Here is a tiny trained network, its code and every weight. The questions are about switching its units off for an input and a class, where a switched-off unit gives its printed mean instead of its output.

import numpy as np


def w(rows, s, z=0):
    codes = np.array(rows[::2]) - 128.0
    scale = np.full(codes.shape[1], s)
    scale[-1] = z or s
    return codes * scale


def norm(h):
    return h / np.sqrt((h * h).mean(-1, keepdims=True) + 1e-5)


def f(y):
    return y / 2 * (1 + np.tanh(0.7978845608 * (y + 0.044715 * y**3)))


def log_softmax(a):
    a = a - a.max(-1, keepdims=True)
    return a - np.log(np.exp(a).sum(-1, keepdims=True))


def net(x, mask):
    res = np.array(x, float).reshape(1, 5) / 4 @ E
    u = 0
    for l in range(4):
        y = f(norm(res) @ A[l][:, :-1].T + A[l][:, -1])
        res = res + np.where(mask[u : u + 10], y, B[l][:, -1]) @ B[l][:, :-1]
        u += 10
    return log_softmax(norm(res)[-1] @ U[:, :-1].T + U[:, -1])


A, B = {}, {}
E = w([
[114,121,180,119,83,112,86,42,47,149,105,4],'x0',
[125,132,126,125,80,200,59,79,166,161,76,180],'x1',
[172,78,179,43,178,101,196,104,123,209,87,167],'x2',
[91,139,171,129,89,198,189,154,146,168,184,106],'x3',
[186,178,108,94,140,206,172,68,73,52,150,134],'x4',
],0.0014)
A[0] = w([
[211,209,95,75,111,189,166,55,75,42,160,140,67],'0.n1',
[161,66,209,61,203,115,180,96,106,188,90,186,52],'0.n2',
[63,80,154,162,89,26,73,189,185,197,102,122,48],'0.n3',
[160,152,92,138,64,201,53,58,167,192,71,187,37],'0.n4',
[128,128,129,130,131,129,127,128,127,129,129,129,128],'0.n5',
[119,137,52,120,182,158,154,224,222,93,145,221,107],'0.n6',
[64,162,90,216,97,155,60,152,122,51,168,117,1],'0.n7',
[130,129,128,129,125,126,129,127,128,129,130,130,128],'0.n8',
[127,128,128,126,124,127,130,129,129,126,126,128,128],'0.n9',
[89,119,180,99,97,116,87,60,49,125,99,4,63],'0.n10',
],0.0022,0.001)
B[0] = w([
[97,63,110,202,190,147,132,162,122,205,73,100,230],'0.n1',
[159,199,30,98,46,103,153,149,180,152,110,65,228],'0.n2',
[131,118,102,180,242,232,146,136,59,166,82,92,225],'0.n3',
[67,68,189,91,129,81,201,200,109,45,103,116,203],'0.n4',
[128,128,128,128,127,128,128,128,129,128,128,128,128],'0.n5',
[160,132,184,205,71,79,129,56,57,170,144,166,252],'0.n6',
[177,120,78,102,85,107,175,134,170,180,89,103,153],'0.n7',
[127,128,128,128,129,128,128,128,128,128,128,128,128],'0.n8',
[129,128,128,129,129,128,127,128,127,129,129,128,128],'0.n9',
[190,145,140,212,102,92,158,121,120,157,164,250,226],'0.n10',
],0.0023,0.0013)
A[1] = w([
[105,107,189,106,95,114,73,44,59,140,118,2,70],'1.n1',
[180,131,92,129,170,34,52,120,120,66,42,153,93],'1.n2',
[78,169,253,125,65,222,214,191,176,184,206,84,113],'1.n3',
[159,149,114,143,211,36,198,181,73,98,219,52,108],'1.n4',
[168,125,110,92,200,35,33,101,126,45,49,149,6],'1.n5',
[183,158,103,83,150,222,173,56,82,34,142,131,92],'1.n6',
[102,110,129,87,85,230,37,65,191,157,77,194,109],'1.n7',
[183,157,103,83,151,223,173,57,83,31,142,131,89],'1.n8',
[53,151,80,217,89,143,55,151,127,34,183,94,104],'1.n9',
[53,81,161,154,160,71,78,181,174,179,114,109,73],'1.n10',
],0.0023,0.0018)
B[1] = w([
[170,182,150,183,114,89,150,165,136,134,180,251,163],'1.n1',
[74,102,128,76,124,207,114,83,111,154,215,116,191],'1.n2',
[103,88,66,61,178,123,37,58,92,101,173,137,250],'1.n3',
[59,100,196,86,82,148,96,129,128,87,53,149,209],'1.n4',
[72,123,116,77,121,172,103,114,137,146,224,120,143],'1.n5',
[83,101,132,172,166,103,78,194,146,200,102,111,157],'1.n6',
[90,124,180,101,146,38,156,178,84,60,117,85,184],'1.n7',
[80,101,132,175,168,103,75,202,147,204,101,109,155],'1.n8',
[188,157,117,31,121,93,153,148,168,190,94,115,172],'1.n9',
[139,145,114,151,179,186,125,149,89,130,105,114,148],'1.n10',
],0.0032,0.0015)
A[2] = w([
[137,124,98,125,165,144,161,183,193,93,172,233,101],'2.n1',
[130,128,127,125,126,135,114,121,134,136,100,133,118],'2.n2',
[118,54,204,143,170,139,162,83,70,130,124,191,135],'2.n3',
[123,126,139,133,120,144,138,119,121,141,119,109,129],'2.n4',
[63,109,233,91,106,100,148,187,130,6,89,118,69],'2.n5',
[137,180,91,190,76,142,68,184,184,50,165,74,5],'2.n6',
[112,160,102,209,96,147,70,173,151,56,171,93,42],'2.n7',
[140,127,124,128,128,135,128,111,124,123,108,123,131],'2.n8',
[115,134,141,136,131,117,161,143,110,128,175,99,139],'2.n9',
[142,127,98,137,157,133,165,187,187,93,153,238,114],'2.n10',
],0.0022,0.0017)
B[2] = w([
[146,159,212,155,54,77,58,32,23,171,142,54,136],'2.n1',
[123,132,139,137,141,105,184,164,117,119,164,105,131],'2.n2',
[139,228,56,160,37,105,47,214,174,101,123,56,253],'2.n3',
[130,132,103,138,151,99,118,159,144,105,124,172,132],'2.n4',
[89,133,213,92,83,84,99,138,92,58,32,114,144],'2.n5',
[168,90,145,12,147,57,188,108,124,241,71,146,74],'2.n6',
[161,79,151,15,168,83,200,112,128,228,63,149,87],'2.n7',
[117,115,127,143,122,123,145,151,142,125,144,136,130],'2.n8',
[133,111,94,116,126,149,53,96,150,127,63,194,125],'2.n9',
[166,179,229,178,43,72,72,31,4,185,143,76,144],'2.n10',
],0.0018,0.0013)
A[3] = w([
[118,131,133,124,123,124,150,143,129,130,159,116,130],'3.n1',
[127,125,110,132,126,126,81,111,136,130,90,159,146],'3.n2',
[122,116,147,123,129,155,134,118,144,152,112,148,110],'3.n3',
[116,149,56,199,49,222,146,104,196,6,148,104,215],'3.n4',
[218,122,118,11,163,100,241,122,206,186,92,125,10],'3.n5',
[120,120,143,104,140,135,138,125,147,131,141,175,106],'3.n6',
[137,127,139,115,143,152,136,118,128,132,111,151,98],'3.n7',
[110,106,127,142,141,113,103,147,160,142,118,152,121],'3.n8',
[124,131,139,128,136,111,174,142,103,133,160,79,130],'3.n9',
[126,124,141,117,137,132,152,131,132,133,137,138,102],'3.n10',
],0.0024,0.0011)
B[3] = w([
[140,120,105,124,125,133,68,94,127,124,92,160,104],'3.n1',
[126,137,157,103,139,122,225,153,113,134,170,69,253],'3.n2',
[117,142,106,158,145,88,109,149,99,81,147,85,99],'3.n3',
[185,86,89,129,134,88,252,69,150,155,96,168,175],'3.n4',
[155,205,34,113,2,90,66,186,190,128,104,61,229],'3.n5',
[118,132,113,145,118,128,100,108,99,111,142,80,68],'3.n6',
[102,123,118,162,122,106,101,148,122,112,154,92,63],'3.n7',
[140,164,132,124,150,152,167,126,90,126,128,79,187],'3.n8',
[129,116,96,138,120,165,37,111,182,117,65,222,100],'3.n9',
[120,130,106,159,120,131,62,118,118,106,123,118,56],'3.n10',
],0.0021,0.00042)
U = w([
[206,171,191,234,69,82,129,74,73,166,171,198,152],'0',
[186,166,43,52,63,94,128,172,200,179,80,75,152],'1',
[95,93,120,224,250,181,119,209,112,184,76,99,140],'2',
[75,82,90,51,159,174,78,50,109,105,234,138,146],'3',
[67,110,224,87,96,92,133,167,111,7,54,125,142],'4',
[168,94,92,161,138,176,254,84,196,39,118,160,91],'5',
[168,137,156,164,146,172,175,128,232,49,149,126,23],'6',
[173,159,153,154,151,185,182,132,199,39,144,126,1],'7',
],0.007,0.0062)

Each question gives the input, the list of numbers given to net, and the class t.
The units are the neurons (one row each of A and B). Each row of codes is followed by its name. A weight is (code - 128) times the scale printed after its matrix; where a second scale follows, it is the last column's (A, B and U).
mask holds one flag per neuron, layer by layer. A switched-off neuron (its flag False) gives its mean, the last column of its row in B, instead of its output. The means were averaged over made-up inputs and are rounded, as every weight is.
A unit's drop is (log p(t) with every unit on - log p(t) with that unit switched off) / (log p(t) with every unit on - log p(t) with every unit switched off).
The circuit of an input: a set's keep is (log p(t) with only the set's units on - log p(t) with every unit switched off) / (log p(t) with every unit on - log p(t) with every unit switched off). Starting from the 12 units with the biggest drops (on a tie, the unit counted first), units are removed one at a time, each time the one whose removal leaves the highest keep (on an exact tie, the one counted first), for as long as the keep stays at least 0.8.
units of the circuit, in order: the units of the circuit, biggest drop first
k most important neurons: the k neurons with the biggest drops, biggest first
top k neurons in layer l: the k neurons of layer l with the biggest drops, biggest first
input [5,4,-2,-3,-6], class 2: 3 most important neurons	[0.n3 0.n6 1.n10]
input [-3,-3,5,-6,-1], class 3: units of the circuit, in order	[1.n2 1.n5]
input [2,-3,4,3,2], class 1: top neuron in layer 1	[1.n2]
input [-7,2,3,7,-7], class 0: units of the circuit, in order	[0.n6 2.n10]
input [-4,-8,-4,-8,8], class 2: units of the circuit, in order	[1.n8 1.n6]
input [8,-6,7,-8,-5], class 0: units of the circuit, in order	[1.n1 0.n10]
input [5,-3,-2,-7,0], class 3: 2 most important neurons	[1.n2 0.n6]
input [6,-6,0,-5,1], class 0: top 3 neurons in layer 1	[1.n1 1.n7 1.n3]
input [5,4,-6,-7,-7], class 2: units of the circuit, in order	[0.n3 1.n10]
input [1,7,6,-4,-5], class 4: top 2 neurons in layer 1	[1.n7 1.n9]
input [4,7,-5,6,-4], class 4: top 3 neurons in layer 0	[0.n2 0.n4 0.n6]
input [3,7,7,2,3], class 1: 3 most important neurons	[0.n2 1.n4 3.n5]
input [7,6,1,4,4], class 0: 3 most important neurons	[1.n1 0.n10 1.n4]
input [-4,-6,-1,5,-2], class 4: units of the circuit, in order	[1.n4]
input [-3,7,-7,-1,5], class 1: units of the circuit, in order	[1.n9 2.n6]
input [5,-7,-5,2,-2], class 4: 4 most important neurons	[1.n4 0.n6 0.n2 2.n5]
input [-7,8,-3,2,7], class 4: 2 most important neurons	[1.n7 0.n10]
input [-2,8,-6,4,2], class 4: units of the circuit, in order	[1.n7 0.n4]
input [-1,3,-1,-6,7], class 2: 2 most important neurons	[1.n8 1.n6]
input [7,-7,-7,2,-1], class 0: units of the circuit, in order	[1.n1]
input [5,-3,8,-8,2], class 1: units of the circuit, in order	[0.n2 3.n5]
input [-6,7,2,2,-1], class 4: units of the circuit, in order	[1.n7 0.n10]
input [4,4,2,-4,-7], class 2: 2 most important neurons	[0.n3 0.n6]
input [5,8,2,0,3], class 4: 2 most important neurons	[1.n7 0.n6]
input [2,3,-6,7,-5], class 3: 4 most important neurons	[1.n3 0.n2 2.n3 0.n3]
